Each row is followed by its class number.
[  54  -93  -54  293    3 -182   -2  101  192   35 -132   66  129  139
  179 -174  -90   92   61 -178   22   24  104 -240  -85  -21  192 -116
  137   60  286  -61 -148  162  -35  -34   23] | 2
[ -44   51  333 -135   14 -383  182 -131 -167 -245  140 -135 -348 -130
 -406 -135  381  -92 -217  175  -14  121  -29  151  246  114 -266  363
 -140  -53 -288  -69   86 -386 -259 -190  169] | 6
[-149  -79  -21   -8  258 -170 -108  -42    6  -78  142   87   77   85
  176  182  283   15 -219   91  132   -4  105  -38 -189  -86  -42  201
  200   24  -23  102  -45 -112   76   33    4] | 3
[ 364  -20  168  -15 -405  400  -37  132  152   50 -262   78    4   47
 -109    3 -226 -150  117   28 -107  318   61 -258  141   10 -108  -22
  -60   26 -120   12 -131  260 -184   59   89] | 4
[-176  261  -59 -182  -25  211   65  -51  -29   46  -21   53 -296 -146
 -205  -10 -142  194  253  180  -20  -83 -299   76  281   82   32 -130
  -66  114  -59  189  -67 -113   11   48 -135] | 1
[ -58   50 -319   66  -18  338 -164  -20   89  -25   61  -86  109   33
   15   17 -268  -66  290  100   45 -214 -166   30   42 -111  -65 -267
  181  -11 -122  180   10  -57  294  127 -162] | 1
[ -44  -86    6 -205  139  271 -121  165 -107  490 -140  341  190   72
  401  607   37  142 -222   16  -21  170  140   -1 -356    1  154  153
  123  207  130  152 -199  237   49  200  -18] | 4
[  -9 -207  -72   79  184 -135 -225  -30   -5   52   55   57  221  200
  164  279  282  -35 -193    6  141   33  223 -150 -165 -125  -73   72
  220   -1   41   78   10   62  106   -1  -23] | 4
[-189   -6   43 -207   20  -60   63  -46 -248  264   -3  -12 -116  -61
  -88  218  114  151   27   16  -51   72  -46  229  131   88   50  -37
 -165  134   43   36   11  -98  -59  -53  -55] | 0
[ 351  237  288   10 -355  416  133  139  260 -481   82  121 -175 -165
 -132 -318 -297 -428 -115  328  -53  325 -151 -140   73   36 -178  432
   43 -221 -513   24 -106 -148 -247  137  266] | 3
[  61 -200  150 -197   78 -221   -3  -32 -229  318  -11   66    2   50
 -100  279  461   48 -277  -81   27  173  245   11  -80   56 -130  205
  -33   64    2   -2  136  137 -112  -72   76] | 6
[ 116   60   48 -319 -153  565  -65   60   -3  160  -83  177  -37  -74
  -44  368  -58  -95  -29  203  -60  142  -68  -31  -78  -15 -180  168
    4   18 -267  210   -3  131  -17  208  -19] | 1
[-130   17  -78 -179  -34  379 -167  126   78  317 -189  146  -14   91
   65  336 -256  201  222   71  -99  127 -136   23   65  -53   25 -126
   94  274   43  210 -246   43   90  171 -162] | 7
[-263   60  -41  233  291 -298 -125  -41  139 -462  313  -32  -38   52
   92 -136  150 -131  -72  315  222 -125 -160 -120  107  -43 -169  200
  340  -32 -202  204 -147 -452  103  -55  -20] | 6
[ -63 -235 -279 -401 -146  375  -59   56 -247  899 -304  -32  112  218
  -67  602 -151  369  290 -337 -226   99  167  329   -5 -110  175 -529
 -262  216  313 -126   96  413  102   26 -227] | 5
[ 169  138  115  -23 -338  362  188  144  120 -123 -114    2 -152 -119
 -165 -234 -414 -124  164   54 -212  126 -176   48  166   43   30  -10
 -208  -88 -182  -91 -102  -13 -168   45   96] | 5
[-152    9  154   11   82 -328   38  -36   19  -21    9   22 -227   26
 -163 -134  172  163   33   41   14  103  -62  -81  276   82  -49   47
   46  192   18   65 -137 -167 -143 -136    7] | 6
[  77  -58  195  -22  -90  -41  111  130  -48  124 -105  113    3  -28
   82   90   61  -56 -179   12  -68  211   72  -66 -102   78   41  235
  -66   21   30  -67  -87   63 -218   10  135] | 2
[  -4  -41  -80  -25  157  -39  -13   19  -76  302 -108  136   94   45
  159  232  158  225 -100 -105   81  -39  173 -107 -180    8  186  -54
   49   77  310  -15   10  274   41   -5  -45] | 1
[-198   10 -126   40  203  -35 -146  -16   37  -38  145   79   20    6
   95   92   37    0   15  180  138 -109 -138  -52  -32  -42  -76   55
  301   61  -88  280  -89 -195  139  123  -81] | 2
[  26  186  -48  -38  -61 -104  120 -181  -90  -50   42 -149 -264 -124
 -332 -278   19  168  196  -16   45 -113  -56   88  290   82   20 -197
 -231  -89   54  -96  181   12  -33 -146  -25] | 3
[ 285   11 -277  401 -109  194  -78   -7  229 -491  107 -281  286    2
   68 -375 -259 -451  133   14  125 -253   71  -64 -150 -149 -111 -122
   36 -463 -161 -103  191   43  197  -28   47] | 0
[-138  -31   62  212   28 -275   22   52  130 -241   60  -15    3   81
  108 -154   -2  -28  -21   34   -5   86  -29  -36   75  -13   55   82
  111   79   18  -31 -214 -222  -50  -91   41] | 3
[ -56  239   56   63  -42  272  129  137   23  -86   52  140  -46 -183
  239  -21 -382 -109  -42  245  -71    7 -274   69  -49  128  146  180
   42   27 -156  128 -255 -197    0  181   98] | 4
[  48 -124  -92 -129  -27  122 -193  -93 -103  159  -12  -94   59  120
 -148  288  144  -27   55   25   25   48  117   35   87  -83 -215  -91
    6  -29 -103   61  114   77   80  -24  -71] | 4
[  41   56  121  195  -49 -128  113   51  193 -291  -32  -30  -80   15
  -12 -293  -62  -76   -9   47  -35   72  -50 -116   66   -1   34  119
   31  -21    6 -101 -137 -123 -131  -57   95] | 7
[  52  -44    3   22  153 -167  -62  -98    3 -192  150  -14   48   31
   -2   44  335  -94 -240   94  175  -32  169 -113 -137  -60 -146  228
  115 -157 -110   41  118    6   13  -29   84] | 3
[  12  123 -134   97  -62   99  -27  -64  -23  -56   59 -106  -59  -36
  -85 -145 -181    6  221   90   38 -113 -117   55  205   21    7 -194
  -20  -64  -31    2   34  -69   83  -46  -44] | 4
[  78 -320  -84  151  -33 -156  -96  -16   19  -53   22 -230  297  248
   32   76  178 -219  -66 -151    3   95  261   45 -124 -165 -101  -35
   26 -134  -26 -172  114  -18   55 -127   34] | 0
[ 169  -57  -57  318  121 -294   18  -74    5 -268  166 -122  163  -17
   61 -265  226 -225 -195   -2  193 -166  156 -156 -176  -13  -63  145
  159 -221    3  -93  193   -7   34  -65  127] | 7
[  16  -19 -238 -115  -71  357 -211   32   93  262 -153   30   64  154
  -25  201 -215  198  323  -60    2   27   11    3   64 -107   13 -351
   73  134   80  114  -78  201  190   94 -195] | 3
[ -83   74  106   21   58 -108   98   34   46 -243  104   16 -152  -81
 -104 -153   36  -39  -72  164   -3   -4 -104    4   81   22  -34  196
   38  -57 -156   30  -90 -239 -119  -26   74] | 5
[ -80    6  212  -92  106 -264  -15  -97   60  -48  -28   80 -283   21
 -271  -50  317  237  -10   84  103  150   34 -207  269   55  -78   83
   14  150   23  115 -102  -42 -210 -125  -12] | 0
[ 515  311  116   42 -430  650  131  167  149 -363  -23   -5  -80 -314
 -178 -379 -476 -435   77  279    0   36 -168 -145   62   89 -173  162
  -79 -357 -439   24   39  110 -123  163  234] | 5
[-196 -126 -116  221   62 -377  -28  -70  112   61  -57 -117    4  266
  -15 -148  -30  271  218 -244  -79   -2   39   33  201  -80  205 -338
   43  198  285 -124 -134  -95   49 -176  -94] | 4
[ 296 -121   97   47 -240  128    8   90   69    2 -161  -99  119  136
  -53   19  -97 -185  -85 -124 -114  230  222  -34  -53  -54  -65   36
 -100 -129  -85 -226   14  187 -106  -41  165] | 4
[ -11  -90  -32  -17  -21  161  -67  129   41  179 -125   72  135  108
  151  224 -102  -11  -12  -50  -81  149   44   40 -137  -68   46   20
   84  100   51    7 -139   50   43   96  -16] | 7
[ 248   85  -13  -78 -338  805  -84  268  153  161 -213  192  177  -53
  258  256 -491 -246  124  181 -123  188 -129 -134 -146  -20  -38   52
   55   37 -162  182 -190  252   24  304    6] | 7
[-175  -49   96  -33  455 -370 -224 -104  113  -92  116  193  -62  132
   72  343  532  188 -376  154  299   63  187 -336  -95  -53 -161  331
  335  152   11  268 -163   57    3   -5  -10] | 3
[-174 -147 -164    3  298 -411 -108 -149 -191  154  139  -86   13   83
 -132   63  387  249  -25  -77  186 -207  145   34   56  -60    2 -165
   96   28  172   12  187  -26  113 -153 -109] | 5
[ -10  103  -14  197  -31   16  104  109  101 -103   19   56   21  -70
  179 -211 -246  -74   34   62   -1  -27 -159  -55  -53   57  146   38
   91  -23   17   19 -136  -86   -4   69   73] | 2
[ 229 -147  204   25   18 -180   26  -17  -91  -77   52   -2   97  -19
   -8   89  408 -233 -370   57  149  156  284 -182 -158   35 -159  343
   -1 -168  -89  -68  131  125 -181  -72  193] | 0
[-485  120   -9 -297  274 -118 -225  -99  -77  212   63   93 -356   84
 -267  293  151  525  195  245   79   38 -255  134  474    6  -60 -129
  123  396    0  330 -264 -359   87  -15 -267] | 4
[-228  -54 -122   11   60  217 -168  128  212   -3  -61   96   92  194
  165  231 -218   37  121   57  -86   73 -127   -3  -29 -145   17  -59
  238  182  -57  166 -295 -150  159  142 -139] | 1
[-405  137 -224 -255  360   21 -146 -159 -340  321  227   77 -129  -85
  -14  445  148  287   10  245  162 -239 -189  267   82   44    2  -90
   91  143  -20  280   70 -210  238   60 -245] | 4
[ -49  -44 -179  146   18  -81  121   56 -125  279  -55  -65  179   50
  272   20 -109   76   78 -195  -53  -86   71  163 -133   18  295 -222
 -113   -7  334 -221   22  108   95 -101  -24] | 6
[-131 -367  -59   23  -52 -115 -104   77   23  203 -113  -38  254  342
  169  322   55  -10   -1 -253 -180  256  216  134 -127 -179   35  -89
   61  154  103 -146 -133  -19   24  -35  -46] | 3
[-125  149  -50   38  170   69 -190   -5  148 -323  199   71  -52  -30
   37   14  -10  -59  -28  310  182  -58 -153  -75   42  -44 -174  174
  284   -2 -264  270 -152 -257  123   97  -48] | 3
[-308   20 -259 -202  265   70 -111  -44 -171  387   48   72   -1   56
  127  346   67  285  119   55   82 -174  -68  170  -32  -30   85 -194
   76  164  153  179    9   -4  218   48 -215] | 6
[ -86 -218 -139  203  256 -421   35  -42 -208  -77  267 -154  255   24
  150  -12  291 -138 -283 -102   73 -231  193  236 -302  -80   54  118
   75 -225   34 -189  213 -185  138 -104   86] | 5
[ -10  -97  -52  130  -76  -88  -61   80  177  -17 -131  -80   19  211
  -61  -95 -146   65  140 -122  -47  108   35  -54  114  -86   24 -161
   46   58  103  -79 -125  -10  -13  -55  -18] | 2
[-205  -76   28 -286  191   82  -61   44 -131  228   58  173  -44   -4
   34  416  185  118 -155  166  -20   47   -4  118  -94  -47  -32  197
   83  114  -88  186  -85 -105   -1  106  -49] | 5
[-291 -216 -195  228  446 -490 -166  -84  -59  -22  181  -78  250  268
  283  170  302  107 -218 -111  132 -149  211   79 -221 -158  120  -17
  229   -8  208  -91    1 -197  223 -112  -47] | 4
[-344  -86  160   -4  495 -679  -34  -44 -118   93  100  179 -125  107
  102  138  567  359 -327   44  189   34  126 -111    6   50   90  237
  197  261  258   63 -135 -171  -84 -159    4] | 6
[-186  -83  127 -335 -164  215   14  155 -109  397 -171  118 -128   24
  -97  351 -127  178  133   36 -257  282 -121  197  201   22   40  -45
 -138  292  -32  110 -225  -72 -109   48  -82] | 5
[ 246   50   16  114 -195  223  -44   18  149 -197    0  -53   35   -8
  -74 -178 -178 -226   68   99    6   39  -28 -140   70   -7 -136   16
   67 -107 -232   69  -11   29    2   49   89] | 4
[ 184   81  -37  -11 -329  230  173    4  -72   96 -128 -160  -40  -88
 -132 -105 -293  -53  216 -114 -167   48  -25  174  119   77   65 -206
 -315 -106    5 -214   77  146  -51  -54   43] | 3
[ 124 -380   71  221   28 -267  -34   92  159  -69 -106  -23  333  312
  209   87  250 -212 -314 -234  -57  216  397 -189 -370 -182  -11  200
  139  -57   90 -196  -27  109  -78  -50  147] | 7
[ 491 -188 -111  310 -187  297  -68  133  147 -195  -37 -101  418   53
  196 -132 -148 -492  -78  -74   73  -57  282 -300 -337 -133 -113  -17
   51 -427  -86 -220  197  409   66   22  140] | 5
[ -67 -223  173 -115   46   77 -154  159  179   64  -94  222  138  221
  218  414  173  -95 -248   90  -76  333  112 -161 -228 -146 -126  357
  258  210 -118  162 -269  -20  -88  156   28] | 7
[-219  -28 -232  174  327 -577   18 -227 -200   95  190 -125    3   17
   27 -143  300  305   17 -182  199 -307  123   96   31   33  200 -255
   48   23  359  -88  178  -15  157 -210  -82] | 3
[  -6  -93   72 -219 -194  159 -133  -46   -8  -15  -42 -139 -127   58
 -370  150   37  -82  164  130  -45  208  -60   90  327  -45 -345  -17
  -43   73 -328  150  -17 -176  -79  -31  -49] | 0
[-179  103 -333   -3   23  178   15  -59 -155  219   39 -162   40    5
   59   86 -336  136  268  -83 -108 -207 -137  433   33  -24  205 -357
 -126  -22  105  -80   50 -121  261   12 -129] | 4
[  46 -224 -139 -101   56   81 -147  -23 -153  308   26   68  287   99
  194  419  191  -38 -149 -110   21   17  252   72 -328 -100  -22   19
  119    0   26   73  132  181  153  106  -15] | 3
[ -81  -62   94   36  111 -380   23  -99  -14 -166   78  -54  -75   61
 -124  -96  326   64 -124  -32   47   50  111    7   54  -27  -51  112
   18  -10   -6  -61   10 -151  -76 -131   61] | 3
[-175 -109  -27  204  340 -675  180  -95 -237   25  118  -85   66   34
  119  -66  404  165 -335 -221   99 -171  230  117 -190   35  267   44
  -57  -78  364 -335  160  -71    7 -233   76] | 1
[ 121  -39 -119  258  -76   20  -26   72  194  177 -223   49  154  131
  200 -149 -174  165  202 -209   27   -2   91 -263  -28  -50  230 -306
   81  148  395  -83 -119  349   28  -24  -39] | 7
[ -63   29   13  213  158 -629  161 -191 -206 -258  220 -241 -103  -86
 -151 -330  350   34 -141  -42  152 -184  114  102  122   99   21   41
 -112 -190  111 -247  211 -181  -63 -297  112] | 3
[ 178  236  -79  112  -66  341  -31  -22  112 -460  226  -79   16 -165
    4 -167 -197 -408  -40  364  108 -158 -158  -17  -46  -21 -210  229
  103 -346 -436  156   70 -169  102  126  111] | 4
